Each row is followed by its class number.
[ 31 -23  13  -3  -7 -19   2 -26 -19  -9 -28   4  17  41  28   8  10   5
  21  30  52 -31   9 -12  -9 -23  72   2  -2 -31  13 -27 -19  39 -11 -10
   3  11  25 -18  23] : 0
[ 21 -25  35  25   6  21  41 -13   3  -8  20 -32  -4   5   4 -30  -5  43
 -31 -18  20  -1 -19 -10  21 -21 -35 -20 -25 -11  23  27 -22 -30  13  10
 -11  28  32  17  24] : 5
[  4 -74 -32 -13  10   7  61 -33 -27 -43  22   4 -50  -7  20 -13   4  22
  15 100  21 -38   3 -16   2 -49  -8 -15 -23 -18 -19   4  19 -17  47  -6
   8  45 -37  24  22] : 1
[ 73   8  22 -39   2  -1 -49  40  14   9  -2   5  14 -44   4 -19  29  62
  25  63 -60 -11   2  23 -65  -7 -63 -76  37 -26 -17  18  17   1  17 -49
  -8  40  14 -39  11] : 0
[ 49  -8 -42 -20  32  -5 -17 -14  12  11  26  -9   4  28  -5  13  -7   8
 -16  41 -25  15 -49  31 -19 -15 -32 -31  16   3  25  -3  19  13 -42  -8
 -25 -11  23   6  15] : 1
[ 22  -4  22  -1   9   3 -43   0 -25  -6  41  41  54  34  52 -52 -40  27
 -50  44  41   6  11  -7 -34 -30 -39  20  35  19   1 -15  15  52  48 -31
   9  -6   5 -43 -13] : 1
[ 18   1 -13  25  14 -17 -13 -14   2  43   8 -19  45 -33   0 -19  -9 -30
 -50  42 -30  13 -10  12  -2  -8 -13   5  43 -32  -3   0  -1  21   0 -23
  11  62 -42 -18  -6] : 6
[ 62   3 -25  19  20   5   5  49  -1 -36 -19 -21 -22 -39 -19 -17  35  26
  32 -21 -32  16   2 -24   3  -8 -22 -16   4 -21  -3  10  18 -45  -9  -8
  12  12  19  29  11] : 3
[-42  41  -9  21   1  36  -7 -38  -3 -22  14  25  17  17 -23  34  20  -7
 -44  42  19   1   5  65  16   7 -32  26  58  13 -22  31  10  24  -2  10
 -43 -44 -74 -75 -67] : 0
[ -3  39  35 -15  22  36 -19  16  -2  -3  -9  15 -15  23 -10  22   3   4
 -16 -22 -18  26   8  30 -25  22  32  11  13 -17   0  20  10  37  -6 -41
  38 -41 -40 -21 -29] : 2
[-32  10  15  46 -29   3  35  -2  22  24   7 -37 -41   3 -38  18 -17 -42
 -60 -59  26  16  20  -4  47  56   1  44 -26   5  50  53   0 -67   1  -1
  -6 -14 -47  18 -47] : 7
[ 20  23  22  63 -15 -32 -22  29  -3 -34 -17 -29 -17   5  50 -10  55  38
   5  18  43  34  16 -16  23  17  31  29 -25   0   4 -22  -3  11  10 -21
  29   4 -21  11  11] : 6
[-43  55  14 -39  23  58 -51  20  -2 -35  -1  12  28 -62 -38   8 -24  28
 -17  -9 -23 -18   6  55 -12  16 -43 -28 -15 -35 -13  32  14 -15   9 -18
 -14 -39 -27 -25 -41] : 4
[ 10  48  44  54  24  69  45  25   9 -67   3  -2 -11  15 -32  36  28 -28
  -6   4  61  38   5   3 -15   6 -32   7  18  34  70  60  -6 -10  24  -9
  -4 -10  72  -3 -39] : 9
[-15  73 -12 -13 -34  34  38  42  11 -23 -32  18 -62 -41 -22  21  12  37
  10  18 -50 -16  15  -1 -35  31 -31 -85 -35   2 -24  26  20 -57 -19  17
  -6 -44  29  44  -2] : 8
[ 25  41   4  -5   2  18  29 -38 -45  11  11 -15  25  41  38   3  15  -8
  -5  14  -4  31 -65  56  44  23 -32  29 -13 -11  35  21  13  -4  24 -24
  -4 -30 -60  12 -61] : 1
[ 34 -25   7 -21   1 -37 -10  23  30   5  11  21  -9 -16   3  16 -11 -15
  -6  56 -23 -18  -1  -3 -48 -20   3  -5   1  -7 -29   1   4  -4 -23 -20
   8  22  -2  13  -9] : 2
[-91  15  31  -5 -25 -31 -12   2 -24 -26 -18  20  19  41  34   7  20  44
  30  35  78  11  20  -5  15  -2  14  36  25  15  20 -19 -19 -10   0  25
 -53 -28  63 -34  38] : 7
[ 19  -1 -30  19   4  22  10   6  14  -2 -35 -41 -40  -3  19  -1 -14 -25
 -11 -79  12   9 -16  -5   2  25  -8 -11  20   6  32  25  20 -19  -5  16
 -14  31  21 -28  24] : 6
[  7  14  -2  22  11  39  -6 -17 -13 -16  20  15  -9   7 -32  15   9 -35
  14  35 -20  35 -14  28  10 -13 -16 -34 -15  11  34  16  31 -10   4 -37
 -12   3 -16 -14 -30] : 0
[105   6  11  17   1  24 -24   1  20 -19  -4  23 -12 -11  16 -24   7   9
  11   1 -39  -2   1  14  -4   8 -30 -28 -29  19  46  45  69 -16   7 -35
  22 -14   0  18 -33] : 0
[  9 -26  54  -7 -38 -12 -21  45  22   7  -1   2 -10 -17  38   2   9  47
  55 -37 -29 -28  41 -12 -23  13  -5  -7  17  -4 -17 -14  15 -31  15 -20
 -10 -52  16  -6   2] : 8
[-29 -50 -50 -25 -33 -48  46  -5   8  17 -10   1 -37 -56  16  15 -14 -34
 -20 -23 -18   0 -26  23 -22 -16 -14 -28 -13 -25  38  51  19 -17 -49 -38
 -30 -13 -42  48  27] : 6
[ 20  19  -3 -41  39  69 -38  37  18 -10  -5  32  31  11 -18  -3 -24 -22
   2  -7 -54  -5 -27   3 -40 -19 -20 -22  23  28 -26  25  47 -14  10   2
   0  -9  67 -22  -5] : 8
[ 56   7  24 -20  13  -7 -65   5 -17  25 -16  -5  36  52  31 -20  -2   2
   7 -44 -14  17  17  25 -13   6   5  16  11 -17 -14 -19 -20  11  -7 -17
  50 -31 -35 -19 -29] : 6
[ -9 -43   9   2   9  26  -3  14 -16  -1  21 -13 -15 -42   1 -33 -36  10
  -2  -3  19 -25  40   0 -12 -14 -32  19  87 -15 -43 -25  19 -25  17  22
 -51  56 -26 -72 -41] : 6
[ 12 -24 -44  24 -25   2  33  -2  -6  -7 -22 -15 -16   8   4  46  12  42
 -13  49  -4 -54   5  -9 -21 -23 -16 -60 -41   3  14 -11 -22 -24   0 -34
  28 -28  11  33  51] : 1
[ 28 -32   8  29 -20  30  -7   4   7  -4  20 -31 -11  -1  12  -5 -22 -24
  12 -18  12  10  15  -6  -8  -7  12  -3 -20  -9  32   4  32  -9 -11   3
  19 -26  61  52   4] : 5
[-24  30 -12  24  -9 -12 -12 -33  22  -2  -6  18  23 -45  12  -4 -16 -38
 -25  39 -18  23 -12   5  38  25 -70  26 -17  28  58  33  32 -14  45 -30
 -13  41 -30  -1   2] : 0
[ 11  17 -33  13 -12   6  -4   9  18  -2  13 -20  10  13  -9  19 -12   3
 -28  34 -18  -2 -24  -1 -12  11 -48 -22   9  19  38  63  13 -56 -11   4
  22 -44  60  64  33] : 5
[-46   4   3  34   1  15  41   0   6 -15  -9  22  49 -59  25  29  -1 -28
 -36 -27  38  23 -38  18  -8 -28 -42  36  33   3  76  19   7  65  14 -56
 -45   7  58  -7   9] : 4
[ 14 -34 -43  15  -3 -22 -26   8   2 -34 -17 -34 -28  -4  48  49  -4 -22
  42  17   0 -20  15 -25 -24  -5  31   4  20   7 -14 -35  27  21  17 -19
  24  -4 -13 -19  44] : 4
[ 49  11   1  59   1 -55   6 -20  25 -46  23  44 -46  -3  25 -21   8  -6
   4  22   9  31   9 -11  38   9 -33  31 -30  10  55  13   6  25  32 -33
 -19  -9 -87   1  -6] : 0
[-69  25  20 -31  -1   9 -52   6  28   2  11  46   5 -12  18  30 -24 -34
  26  18   3   7 -29  49   5  29  32   1 -12 -18  19   5  26 -24 -33  -2
 -21 -14  68  20 -21] : 3
[ -37   18   19   31   -8   56  -29   27   15   -5   16  -38  -10   88
  -10   36   21    3    7    5   45   -7   -2   15    9   15   58   47
  -11   50   40   23   -4   40   20    0    0 -104   -7   -6   19] : 6
[  7 -28  11 -18  -4 -19 -53  43  13 -18  -3   6  18 -49  -5 -16  21  30
  50   6 -39   6   1   3   0 -19  13 -13 -30 -15  -4  -5  31  13   4 -35
  -7 -24   9  26  34] : 9
[ -3 -20 -42  11 -16 -38   9   0   0  10 -17   0  -6 -37   6  16  17  11
   4  36 -19 -17 -14  21   4  -4  10 -19  25 -56  13  13   0  15  -3 -45
 -12   8 -37   1  46] : 9
[ 47  24  15  -5  25  17  30  29 -16 -43 -61   7 -51  18  13  23  -6   5
  11 -12  21   4   4 -30 -19  -7 -17 -16  16  19   0   2   1  -4 -18  16
  -9  22  45   9  11] : 8
[ -6 -23  25 -25  28  15   6  35  -1 -41 -21 -18 -12  20  24  -2   1  12
   8 -55  65  20   0 -19  -5 -15  79  35   2 -13  15 -22 -11  39 -36  14
 -23 -33  73   9  58] : 9
[ 50  14 -59 -11   7  37  17  18  -1   9 -26  10  -3 -38 -20 -26 -24 -46
   4 -59 -44   2 -35   0  -1  10 -61  -5   8 -17   8  45  35 -40  13  39
   3  22  81  51 -20] : 7
[-63  45  29 -23 -20  12  22 -35  -2  47 -13  -8  39   2   0   4 -16  -7
 -35   4 -51  36  -5  45   4  20 -33 -18 -50 -18  45  18  12 -30 -35 -16
 -28 -25 -14   1 -14] : 7
[ 42  -2 -48 -21 -15  10 -36   0  12 -10   4  15   3 -31  27   9 -18 -20
  -1  34  26 -40  11  38 -38   4 -36 -21  37 -11  -6 -14  14   2   4  16
 -23 -11  33 -29 -12] : 1
[ 43 -14  17  43   7  19   6  32  13  -7   5 -17  10 -13  -5  -9  33  -2
  28  -3   5  19  -7 -25  -9 -22  -4  12  18  14  15  -9   4  30  22   4
  11  20  84  35   7] : 6
[ 13 -16 -20 -19   5  40  15  15 -28  18  37 -24   1  14 -49 -21   9 -10
  -9   0   4  22 -22  -3   1  -9  17  26 -33 -33   5  12   5   0  60 -34
  43  10  12  51 -19] : 7
[  5 -43 -33   8 -47 -55  38 -37  -3  19   9 -17 -40  -1 -22  11  49  25
 -17  59  39   0   4  -1   8 -13  30 -12  17  -1  29  17  16   5  10 -39
   4  33 -35   3  32] : 2
[ 20  39 -76   7  -7  16  30  19  41 -25 -54  54  -1 -37 -26  -3 -15   6
 -52  -2 -15 -21 -14  10   8  -5 -99  -8 -32 -18 -38  12 -18 -22   8  32
 -18  13  55  46   4] : 9
[ 22  50 -36 -34  26   2  19 -25  11 -35 -22  88   7 -28 -29 -36   0  -4
 -42  61 -46  25 -11  22   9 -20 -69   6 -35 -27  -2  53  36  28  40 -37
   6  15 -77  23 -18] : 8
[ 42  11 -96 -10  31  40  17  16 -17   4 -23  -4 -27 -10 -41 -31  -8 -26
 -40  17  15  11 -10  12   6 -13  -5  28  18 -30   2  -2  16  -3 -18   0
   5  42 -12  26  -4] : 6
[ 25  -4  -9  25  14  17 -23 -43  18  10  74 -71   6 108  35 -28  24  21
  27  -4 -31  19 -24   8  16  10  18  24 -45  53  25  -7   7 -16 -10  50
  26 -91 -19  -8  24] : 2
[ 69  53 -43  33 -12   2 -28 -12  31 -18  -4  19  15  -5  14 -12  -7   6
 -15  39 -58 -22 -19  26  -1  14 -34 -42 -43   3  -4  15  38 -36 -22  14
   7 -21 -13   2 -22] : 5
[ 57  48 -38  17  21  -3 -19  -2 -27 -65 -15  22   6  52  79  -3 -13  -3
  72   2 -10   6 -17   4 -36  10 -53   6  -9  42  37 -30  22 -18  -1   2
   3 -25  13 -38 -32] : 9
[  3  -8  -9 -11   8  42  -4   0  11  -8  -1  -4  42  -7 -18  31 -31 -42
 -10 -21 -52  -8 -27  21 -26 -35 -23 -61  15 -17 -12  37  25   0  17 -17
 -20 -32  22 -37  19] : 4
[-114  -18   84  -16    0   -3   35  -35   -2   -6   45  -51   55  -26
   11   10    0    4  -41   54    0   62  -13   -4   29   -6    6    4
  -18   -7   22   29   26  -31    2  -17  -30  -11    7   21   27] : 1
[ 26  35 -23   2   4  48 -24  41 -10 -16 -29 -16  12 -20 -11  25  38   3
  14  -4 -28  11 -28  18   0  -4  21 -19   5   7   9   9  38  19  -1 -25
   4 -49  34  18  31] : 8
[ 79  -5  17  46  18  -5 -36  29  28 -26  57 -24 -29  -9  31  28   4 -31
  -2  43  11  -1   8  25 -50   5   1   7  47  21  38  19  16  11 -24 -23
  -6 -28 -30 -38 -24] : 2
[ 60 -36  44 -31  42 -42  13  25   4   6  36 -20 -24  21  21 -11 -15  23
  47  15 -57  -9  -5  -6 -29 -25 -19 -28  11 -32 -16  -6 -35 -55 -47  -6
 -26  -7 -57  -8 -10] : 4
[ -3 -17   3   3  25 -20 -32  -4   1  11 -10 -12  15  24  20 -14  -2  27
   9 -14  29 -18  13 -12   4  -4   0  53  26  37  50 -20  -8  -1 -44   3
 -21   4  -3 -29  15] : 8
[ 26 -24   5 -41  46  11 -22 -42  39 -16  30  52  37 -18  18 -52 -18  13
 -10  23 -58  -7   6  29  20 -13 -42  49  -2  -7 -19  17  45 -10 -10  23
 -10 -26 -27  13 -30] : 0
[ 32 -92 -43 -46 -12 -55   0 -44  18  35  35 -35 -23  61  35  -9  -1 -12
   0  23  -6  -4  38 -14 -20 -19   5  17  21  14 -49 -46  -3 -54  -9  38
  20  11  -9 -15  27] : 7
[ 74  -9  -4  14  -6   1  -3  11   0  -3  11  -6 -19  22  37 -31  -7  18
  19  57 -19 -21  23 -14 -33 -12 -34 -24 -10  -5 -51 -27  14 -15  -8  34
  11  12  -4   3 -38] : 1
[ 29  45  11   8 -34  42  28  42 -27  -3 -27  12   1   7  -8 -12 -25  -4
 -48   9   1   2   3  23   6 -19  -9 -16   3 -43 -42   8   9  21  28 -17
 -52 -45 -56 -24 -18] : 6
[ 23  19 -18  17 -16  47   1  16  25 -79  -9  32 -63  19  47  11   0 -25
  36  28 -21 -13  15   5 -34 -11 -17 -33 -35  48 -59  21  54  -8   0  59
   1 -52   3  -7 -15] : 5
[ 11 -26  20 -37  60  17 -53  58   5   1  28 -37 -33  -1  35  16 -22  11
  18 -16  40  11 -19  -6 -31  23  30  56  78  28  36 -41  -3  18   0 -21
  -1  27  66  -4  34] : 6
[-13   3 -47   4  -6  11 -22   5  -9 -24   0   1 -29   5  44   6 -20 -19
  21 -10  30  -9 -15  -7 -34  10 -14  13   1  39  49  17  19  43   5   0
   1 -26  28  10  29] : 0
[  3  17 -87   7  21  34 -34   6  -8 -49  26 -14 -42 -39  30  19 -15 -52
  -4  24 -17   9 -13  41 -32  16   9 -20  25 -17  -5  31  60  -7 -43  43
   6 -55  22  23   8] : 7
[-27  -5  41  24 -18 -47 -81   1   9  35  51  16  64  17 -21 -30  -9  60
  11  94 -43  26  15   2   0 -22 -18 -34 -31 -34 -13 -47  -4  31  32 -58
   6  12  -9  -8  18] : 9
[ 38  54  -5  39 -18  57  33  29  21 -23 -18  49 -61  15  27  -3  -5 -31
  30 -16  -5  25 -22  22   9   6 -19 -63  17  -8  29  22  33 -15   6  26
 -60 -27  83 -17  19] : 3
[ 26  12  -4 -49  -3   9 -62  -6 -61  69 -20  38  16  52  14 -26 -43  23
  35  17 -47 -21 -31  41  -4 -11  21 -34   3  -9 -11 -49  18  23 -32 -29
   5  13 -37 -25 -29] : 5
[ 18 -21   5 -17 -12 -12  -2  22  11 -15 -39  -5 -33  53  17   0  -1  17
  45 -28 -16  -4  41 -17 -11 -18  14 -23 -32  -6 -38 -44 -26  -6 -13  16
 -19 -39 -24 -35  49] : 9
[ -6  25 -33 -22  33   7   4 -11   2  10   5 -12  36  35 -70 -15  10   7
 -44  11 -18   3   3 -24 -32  14   9  44  19 -38 -11  56 -30  23  26 -21
  96  10 -44  23 -18] : 5
[  0   3  29 -26  -1 -27 -52  -4  11 -18  22   7  29 -31  31  20   1  52
 -11  -6  -4   0  -1  55   4  14 -42   0  10 -15  29  -1 -11  -4 -14 -41
 -41 -75 -23 -15  10] : 0
[ 78  10 -37   4  -3 -27 -56  -6  23  37   1 -32  -9  51  53   4  24  13
  -4  33  -4  13 -29  36   3  34  -8  10  18   4  49   7  10   8 -20 -31
  16 -11  -3   2  35] : 0
[ 19  29  -1  17 -36 -55   1  -4  29  21   4   6  33  76  16  19  18  -6
 -17   2   3  22 -17   6  14  23 -12  38 -28  21  -5 -34 -32 -23  23 -34
  -3 -18 -39 -33 -33] : 9
[-38  19  29  25  23 -34 -32 -11   8 -31  20  -4  58  28   0   6  34  42
  77  20 -19  25 -23 -11  11   9 -12  42 -16 -31 -14 -42   0 -25   0  -1
  -9  21  37 -11 -50] : 8
[ -2  60 -27 -27  39  66 -27  25   8 -40 -24  28  18  27 -17  43 -23 -15
 -19  19  -2  -5   8  18 -37  -5  -2  12  18  23  -1 -25  11  14 -25   4
 -13 -66  51 -17   9] : 8
[-75  57 -21 -47  -8  75  33  53  -9 -66 -37  33 -16 -29 -23  48 -31 -19
 -32  62  21 -25  16  23 -51  -8 -16 -52  49  12 -11  54  27 -45   0  -1
 -73 -52  28 -57  35] : 9
[ 18 -11 -13   7 -25 -13 -23   1  23 -15   5   8 -29  29   5  18   2  -7
 -16  18   9  -1  14  -5 -20  -3  -9 -10  -7  27 -26  16  35   7  21 -14
   9 -11 -30 -16 -11] : 8
[ 61  20 -13  17   7  18 -22  14 -10  30 -13  14  16 -26  28 -44  29  45
  16 -22 -41  -5 -43  30   7  -6 -28 -25   6  -4  29  10  21  28 -16 -10
  10   7  35  23   1] : 3
[  9  21 -41   1  -7  -1  -3 -10  -8  -7 -39  11 -14   9  50  23 -23  -7
   4  13  -6  -5   4  35 -23   9 -40 -18  32  -2  45  15  13  20 -30  -5
 -17 -41   2  -8  35] : 9
[ 25 -25 -48 -13  47  16 -27  17 -20 -31  27   7  -6   2   1  20 -20 -29
  55  27  -6  -9 -41   9  -6 -24  19  -6  44 -18 -15 -56  14 -14  -9   3
 -41  11  33 -35   2] : 1
[ 32  62  24  -3  34  68   8  18  44 -48  10  31 -34  17   5  69 -16 -30
   4  88 -52   3  -2  31 -31  20  23 -52  12  15  36   9  42 -23 -10 -30
 -35 -67  24 -31  23] : 0
